How the units are linked:
from | π α ξ β λ ψ
JG | MM TM JR DS QT QN
FZ | CC HC HP SF BP NC
PH | QJ LP NB MC NC NM
DG | BZ QM LC NZ TM BL
JH | QT NR PC DC HS SZ
DM | NH RZ BC MT QM BP
MM | BL QP DG LC ZB QM
DS | LC MM ZB TM RH DG
RZ | SF FZ BP NH BC HP
MC | BS QJ BT LP MS CL
TM | QP LC QN MM JR NZ
HS | GN PC TN MJ LM DC
BL | RZ MT BZ DM NZ BR
GL | NB MS HC NC FZ PH
QM | BR BC BL BZ LC MT
BZ | BP BR DM BC QP RZ
NM | LM NJ QJ CL MC ZF
NZ | BC BZ QP QM MM DM
LM | JH TN MF DR BS MJ
BC | ZJ BP MT BR BL NH
CC | LP MC MS PH GL BT
MT | FZ NH BR RZ BZ ZJ
BR | HP ZJ RZ BP DM FZ
QT | ZB JR QS RH GN DS
NB | CL NM MC BT CC QJ
QS | TM DS RH JG NR ZB
QP | MT DM QM BL DG BC
ZF | MJ HS LM MF CL TN
RH | QN ZB JG JR SZ TM
PC | QS SZ DC GN TN QT
HP | MS NC SF GL NH CC
NH | HC SF ZJ FZ BR GL
TN | NR DC MJ JH MF GN
NR | JR RH SZ QT PC JG
DC | RH QT GN NR MJ QS
QN | QM NZ MM DG DS QP
HC | MC PH NC CC HP NB
MS | NM BT PH NB HC LP
NJ | TN DR ZF LM QJ HS
SF | PH CC GL HC ZJ MS
DR | DC JH HS TN ZF PC
LC | DM BL NZ QP QN BZ
ZB | NZ DG TM QN JG LC
LP | ZF BS NM QJ NB NJ
CL | DR LM BS NJ LP MF
GN | JG QS NR SZ JH RH
JR | DG QN DS ZB QS MM
MF | PC MJ DR HS NJ JH
BS | HS MF NJ ZF NM DR
BT | NJ CL LP NM PH BS
NC | BT NB CC MS SF MC
QJ | MF ZF CL BS BT LM
MJ | SZ GN JH PC DR NR
SZ | DS JG QT QS DC JR
BP | GL HP NH ZJ MT SF
ZJ | NC GL FZ HP RZ HC

The rows follow the links: the fewer symbols apart two units are, the more alike their rows tend to be.

Each row is also shifted at random along 5 hidden directions that mean nothing.

Some units, each with a row of numbers:
NM: (102, 268, 326, -167, 10, 100, -42, 269, -536, 259, 87, -267, -709, 130, -155, -413, 481, -367, 21, -211, -333, -298, 248, -56, 320, 349, 82, 107, 430, 215, -403, -71, 75, 288, -475, -380, 589, 252, -352, 81, 489, -85, 518, 125)
GL: (265, -162, -19, -408, 108, 50, 104, -135, 158, 105, 546, -409, -39, 432, -207, 240, -35, 309, 273, 156, 415, -326, -79, -107, 149, 298, 356, -18, -349, 212, -132, 566, 182, 176, -74, 228, -430, 22, 510, 49, 87, 473, 82, 315)
CL: (282, 57, 47, 15, 245, 506, 97, 649, 592, -296, -31, 349, -368, -415, 105, 93, 398, -133, 90, 19, -33, -162, -9, 153, 166, -254, -613, 258, 573, -441, -437, 130, 64, 141, -398, -194, 55, 583, -79, 245, 244, 325, 152, 90)
QP: (-393, 44, -173, -130, -65, -236, -146, -581, -5, 336, -85, -32, 197, 161, 32, -1, 163, 359, -15, -594, 81, 287, -319, 362, -289, -310, 64, -579, -539, -209, 282, -216, 38, -212, 174, -237, -206, 168, 181, -455, -369, 195, -483, -303)
MT: (344, -93, -228, -226, -220, -140, -111, -550, -200, 431, 149, -119, 432, 188, -28, 90, 42, -323, 187, -517, 12, 425, 287, 529, -23, 25, 293, -125, -176, -110, -367, -181, 486, -144, -498, -53, 391, 78, 45, -165, -299, -20, -30, -66)
PH: (-467, 421, 541, -473, -119, -25, 292, -57, -387, 193, 152, -272, -171, 356, -293, -206, 159, -210, 149, -13, -83, -664, 298, -389, -345, 568, 63, 212, 181, 685, 1, -143, 127, 12, -294, -763, 76, -147, 250, 263, 198, 345, 321, 224)
SF: (199, 31, 236, -485, 110, -6, 10, -250, -656, 296, 322, -716, -261, 843, -661, -307, 172, 168, 221, -408, 255, -537, -43, 127, 240, 229, 315, -471, -399, 306, -135, 373, 193, 554, -129, -12, -5, 195, 451, -605, 228, 177, 211, 130)
BC: (786, -247, -338, -331, -369, -51, -117, -331, 306, 294, -86, 176, 345, -181, 55, 162, 311, -290, 163, -427, -27, 678, -294, 813, -156, -256, -106, -51, -80, -423, -396, -257, 459, -390, -465, 61, 378, 336, -4, -225, -520, 107, -244, -40)
DS: (-967, 212, 89, 323, 527, 17, -148, -264, -582, 103, -320, -46, 30, 299, -136, -292, 36, 202, -221, -850, 484, 63, 489, 149, -73, -332, 166, -237, 203, -228, -4, -238, -606, 74, 102, -25, 347, 219, -706, -262, -70, -205, -407, -61)
TM: (-238, 69, -262, 295, 356, -70, -153, -250, -307, 27, 6, -129, 356, 243, 205, 127, -283, 364, -119, -798, 257, 526, 471, 389, 112, -315, 279, -541, -180, -548, 109, -24, -59, 119, 140, 303, -90, 290, -189, -483, 48, -135, -115, -295)
NR: (-309, 263, -321, 351, -42, -158, -189, 236, 101, -112, -172, 194, 38, -453, 560, 160, -289, -74, -200, -262, -480, 668, 318, 203, 79, 33, 16, -144, 147, -423, 225, -270, 134, -32, 189, -3, -55, 51, -102, 8, 120, -275, 320, -440)
CC: (648, 163, 102, -504, -163, -2, 426, 42, -58, 196, 339, -181, 21, 59, 236, 225, 227, -83, 61, -48, -198, -44, 170, -13, -256, 312, -76, 89, 31, 190, -55, -156, 460, -297, -488, -457, -121, 348, 132, 129, 226, 391, 225, 325)
DM: (-15, 272, 219, -662, -248, -331, -96, -481, -734, 423, -503, -233, -46, 264, -689, -541, 438, -346, -71, -954, 138, 187, -56, 828, -266, 18, 20, -267, 157, 169, -340, -522, 13, 87, -308, -205, 836, 195, -122, -828, -236, -74, -147, 155)
HS: (78, 50, 270, 177, 107, 9, 213, 432, -152, -238, -31, 22, -263, -278, 167, -167, -18, 110, -370, 620, -255, -284, -84, -658, -66, 112, -113, 382, 260, 331, 338, -164, -552, -156, 362, 51, -78, -191, -531, 429, 429, -221, 12, 263)
HP: (513, -439, -68, -231, 71, 241, -11, -114, 600, -104, 212, -39, 43, 256, -464, 105, 129, 242, 354, 578, 579, -517, -802, -31, 167, -256, -127, 36, -406, 86, -176, 716, 125, 200, 13, 347, -520, -52, 651, -103, -325, 364, -274, 198)
BL: (76, -107, -182, -232, -312, -373, -294, -527, -72, 494, 63, -158, 91, 23, 97, 116, 231, 134, 2, -427, -21, 537, -282, 412, -28, -44, 419, -182, -380, -154, -23, -235, 79, -327, -77, 13, 156, 6, -32, -150, -452, 7, -262, -100)
NJ: (266, 89, -11, 140, 293, 468, 57, 672, 451, -600, -238, 308, -229, -199, -234, -66, -90, -78, 74, 160, -25, -378, -143, 150, 286, -246, -741, -152, 325, -240, -164, 491, 252, 670, 19, 150, -351, 389, 489, -398, 344, 193, 354, -176)
NB: (-403, 197, 344, -417, -135, 127, 60, 189, 209, -39, -105, 1, -386, 145, -601, -281, 201, -130, 277, 179, -79, -713, -453, -173, -113, 156, -394, -25, 67, 458, 12, 287, 199, 429, -70, -488, -234, -160, 800, -80, 70, 446, 284, -52)
NC: (709, 103, 137, -589, -94, 57, 404, 40, 120, 160, 306, -163, -31, 23, 217, 232, 331, 31, 74, -91, -24, -57, 32, 100, -315, 132, -174, 159, 86, 49, -118, -130, 320, -413, -529, -335, -87, 496, 26, 133, 158, 526, 4, 453)
JR: (388, -153, -393, 377, 186, 119, -338, 121, 27, -182, -552, 314, -97, -332, -78, -366, 210, 64, -163, -603, -88, 481, -492, 788, 321, -848, -507, -698, -29, -834, 1, -101, -15, 342, 232, 395, 200, 568, -182, -1001, -84, -362, -243, -480)
FZ: (615, -475, -199, -36, 5, 212, -48, -302, 348, 183, 518, -95, 128, 396, -108, 104, 73, 179, 422, 328, 348, -273, -377, -150, 275, -211, 158, -101, -566, -64, -201, 541, 330, -22, -193, 145, -345, -7, 354, 120, -274, 165, -199, 37)

From each start, follow one symbol. Which unit do you reach?
Answers are names.
---
(-59, 322, 316, -199, 217, 355, -3, 536, -26, -53, -224, 57, -657, -79, -234, -347, 582, -220, 94, -371, -40, -377, 7, 157, 191, -128, -525, 30, 626, -129, -479, 48, 71, 385, -485, -462, 293, 552, -137, -122, 342, 217, 198, 91)
λ	BT
---
(441, -54, -33, -114, -293, 8, -235, 333, 219, 129, 238, -97, -584, -74, -81, -44, 246, -158, 322, 404, -547, -223, -414, -131, 494, 273, 2, -13, -163, 91, -146, 380, 509, 438, -104, -88, -74, -51, 560, 64, 189, 31, 595, -207)
π	NJ
---
(431, -274, -287, -41, -169, 178, -44, -466, 289, 223, 154, 163, 519, 231, -60, 168, -50, -297, 374, -145, 150, 81, 99, 319, -84, -270, -58, -44, -240, -222, -361, 17, 518, -216, -486, -139, 82, 78, 274, 13, -438, 112, -185, -57)
ξ	BP
---
(-206, -36, -225, 318, 374, 75, -42, -90, 143, -90, -157, 298, 354, -150, 330, 165, 12, 312, -182, -567, 369, 465, 191, 343, -88, -630, -123, -162, 91, -689, -13, -171, -324, -302, 51, 225, 20, 440, -577, -152, -203, -62, -516, -45)
λ	JG
---
(590, 102, -40, 120, 181, 361, 113, 554, 147, -204, 1, 192, -284, -278, 247, 63, 202, -255, 64, -101, -226, -57, 227, 71, 268, -127, -482, 137, 378, -387, -346, 57, 280, 117, -388, -172, 108, 632, -211, 89, 500, 31, 323, 40)
ξ	NJ
---
(19, -80, -80, -332, -177, -94, -43, -471, 264, 418, -112, 200, 186, -295, 270, 207, 604, 23, -94, -538, 208, 584, -209, 422, -456, -288, 46, 187, 81, -282, -219, -573, -77, -854, -499, -310, 397, 273, -505, 205, -603, 285, -669, 288)
β	BC
---
(-928, 195, 162, -407, -26, -21, -147, -370, 336, 22, -743, 261, 8, 12, -731, -393, 507, 313, -72, -594, 545, -215, -862, 507, -648, -610, -522, -407, -41, 34, 101, -191, -332, -79, 131, -341, -64, 93, 352, -636, -703, 513, -789, 8)
ξ	BL
---
(-246, 69, 147, 315, 329, 168, 143, 452, 1, -418, 86, -53, -177, 73, -96, -41, -402, 138, -79, 598, -96, -561, 98, -638, 182, 155, -111, 21, -5, 275, 296, 347, -125, 417, 454, 96, -428, -264, 221, 106, 443, -124, 263, -103)
α	MJ
---
(145, -93, 10, -217, -229, -142, 0, -543, -234, 223, 145, -89, 491, 342, -286, 51, -177, -441, 265, -118, 190, 46, 401, 191, -189, 208, 347, 210, -120, 208, -368, -125, 291, -148, -368, -35, 381, -323, 28, 154, -309, -124, 23, 92)
ξ	RZ
---
(-595, 54, -53, -5, 57, -255, 45, -583, -288, 129, -82, -78, 436, 290, -97, -37, -268, 304, -112, -372, 253, 95, 118, -21, -455, -131, 163, -341, -341, 110, 416, -259, -149, -203, 338, -100, -170, -220, 63, -303, -257, -30, -357, -113)
β	QP
---
(-194, -13, 64, 76, -28, 107, -228, 237, 397, 103, 377, -63, -523, 12, 51, 168, 177, -15, 314, 485, -138, -332, -97, -477, 437, 354, 297, 313, -34, 141, -322, 531, 168, 217, -179, -172, -203, -148, 262, 620, 83, 224, 382, -52)
β	QJ
---
(49, 254, 138, 143, 151, -16, 164, 517, -270, -167, -164, 11, -540, -317, 351, -210, 331, 311, -448, -9, -356, -22, -128, -183, 14, -59, -300, -93, 201, -77, 361, -223, -362, -31, 199, -125, -28, 343, -493, -112, 517, -60, 49, 27)
π	NR
---
(-21, 293, 189, 351, 379, 224, 286, 392, -484, -93, 155, -85, -114, 125, 254, -162, -154, -93, -88, -21, -336, -376, 628, -440, 88, 132, -141, -79, 236, 43, 142, -108, -16, 116, -87, -372, -63, 274, -334, 165, 657, -220, 374, -51)
π	JH
---
(-279, 154, -216, 418, -224, -332, -344, 25, -504, 12, -105, -146, -60, -27, 169, -81, -507, -231, -155, -175, -671, 540, 446, 100, 417, 321, 344, -378, -93, -62, 252, -105, 220, 432, 433, 227, 156, -329, 62, -285, 279, -618, 698, -679)
ξ	QT
---
(763, -319, -70, -138, -176, 184, 111, -386, -39, 231, 120, 72, 317, 330, -314, -194, 195, -289, 333, 21, 96, -288, -187, 171, -84, -373, -267, -118, -332, 12, -234, -12, 365, -93, -376, -136, 181, 42, 150, -159, -330, -126, -191, -5)
ξ	ZJ
